Below are the code and all the weights of a small trained network. Each question names an input and a class and asks about switching units off, where a switched-off unit gives its printed mean instead of its output.

import numpy as np


def w(rows, s, z=0):
    codes = np.array(rows[::2]) - 128.0
    scale = np.full(codes.shape[1], s)
    scale[-1] = z or s
    return codes * scale


def f(y):
    return np.maximum(y, 0)


def log_softmax(a):
    a = a - a.max(-1, keepdims=True)
    return a - np.log(np.exp(a).sum(-1, keepdims=True))


def net(x, mask):
    res = np.array(x, float).reshape(1, 5) / 4 @ E
    y = f(res @ A[0][:, :-1].T + A[0][:, -1])
    res = res + np.where(mask, y, B[0][:, -1]) @ B[0][:, :-1]
    return log_softmax(res[-1] @ U[:, :-1].T + U[:, -1])


A, B = {}, {}
E = w([
[156,81,37,85,252,85,145,26],'x0',
[40,142,78,225,108,212,254,112],'x1',
[126,120,136,119,120,125,137,116],'x2',
[122,127,120,127,129,121,124,132],'x3',
[223,20,55,97,70,191,170,209],'x4',
],0.0081)
A[0] = w([
[135,87,105,163,57,202,171,189,129],'n1',
[233,60,98,10,224,48,55,103,161],'n2',
[255,41,28,33,101,144,146,175,190],'n3',
[96,203,170,156,211,49,66,35,253],'n4',
[74,109,17,163,222,168,253,31,80],'n5',
[151,81,76,151,13,170,203,217,168],'n6',
[32,218,189,191,113,143,97,99,178],'n7',
[32,180,161,232,49,182,180,155,183],'n8',
[172,135,234,98,66,117,23,194,188],'n9',
[17,225,213,183,121,133,120,120,165],'n10',
[139,127,219,101,54,108,41,201,178],'n11',
],0.0061,0.0047)
B[0] = w([
[218,134,127,129,116,116,201,179,197],'n1',
[134,222,72,55,123,162,77,83,240],'n2',
[150,151,3,144,85,232,90,70,250],'n3',
[33,134,220,102,181,68,96,131,235],'n4',
[63,29,154,207,131,82,87,62,225],'n5',
[244,126,94,128,111,125,196,184,225],'n6',
[72,140,147,117,72,165,74,114,210],'n7',
[93,170,136,94,7,181,96,206,231],'n8',
[122,3,128,230,177,81,105,31,207],'n9',
[53,161,124,118,61,170,49,115,214],'n10',
[138,44,125,215,155,113,116,83,200],'n11',
],0.007,0.011)
U = w([
[81,58,196,198,155,65,99,100,221],'0',
[127,255,85,67,79,214,70,117,141],'1',
[186,15,83,215,155,128,151,97,171],'2',
[183,170,135,120,100,138,233,220,7],'3',
[134,250,165,2,223,54,109,111,59],'4',
],0.0079,0.0016)

Each question gives the input, the list of numbers given to net, and the class t.
The units are the neurons (one row each of A and B). Each row of codes is followed by its name. A weight is (code - 128) times the scale printed after its matrix; where a second scale follows, it is the last column's (A, B and U).
mask holds one flag per neuron, in row order. A switched-off neuron (its flag False) gives its mean, the last column of its row in B, instead of its output. The means were averaged over made-up inputs and are rounded, as every weight is.
A unit's drop is (log p(t) with every unit on - log p(t) with that unit switched off) / (log p(t) with every unit on - log p(t) with every unit switched off).
The circuit of an input: a set's keep is (log p(t) with only the set's units on - log p(t) with every unit switched off) / (log p(t) with every unit on - log p(t) with every unit switched off). Starting from all 11 units, units are removed one at a time, each time the one whose removal leaves the highest keep (on an exact tie, the one counted first), for as long as the keep stays at least 0.8.
circuit, biggest first: the units of the circuit, biggest drop first
unit that matters most: the unit with the biggest drop
k most important neurons: the k neurons with the biggest drops, biggest first
drop when u is switched off: that unit's drop, to one decimal
input [3,-3,2,6,4], class 1: unit that matters most : n2
input [7,-2,1,-8,0], class 4: circuit, biggest first : [n8; n4; n2]
input [-1,-4,-2,-8,2], class 2: circuit, biggest first : [n9; n4]
input [3,-7,-8,4,8], class 1: 2 most important neurons : [n2; n3]
input [-1,-6,6,1,-1], class 0: 2 most important neurons : [n9; n11]
input [0,-7,-5,6,3], class 2: 3 most important neurons : [n9; n11; n8]
input [-3,0,-5,-2,-3], class 0: 2 most important neurons : [n2; n3]
input [5,-8,6,3,2], class 1: 2 most important neurons : [n2; n3]
input [7,-5,-2,-6,2], class 1: 2 most important neurons : [n3; n2]
input [3,2,5,-5,-4], class 0: 2 most important neurons : [n2; n5]
input [-2,-7,-2,1,5], class 2: 2 most important neurons : [n9; n11]
input [2,-6,-8,8,-2], class 4: 2 most important neurons : [n2; n5]
input [8,0,0,5,2], class 1: 2 most important neurons : [n2; n9]
input [-1,-2,-6,1,-6], class 0: circuit, biggest first : [n2]
input [3,-5,6,-4,0], class 4: 2 most important neurons : [n8; n10]
input [1,2,1,4,-2], class 0: 2 most important neurons : [n2; n3]
input [-6,-2,2,0,6], class 2: drop when n9 is switched off : 0.1
input [8,-2,8,-1,4], class 1: drop when n2 is switched off : 0.7
input [-6,-1,0,1,7], class 2: drop when n9 is switched off : 0.4
input [4,6,-8,-4,-4], class 0: circuit, biggest first : [n5]
input [2,0,-7,-4,-2], class 4: drop when n3 is switched off : 0.2
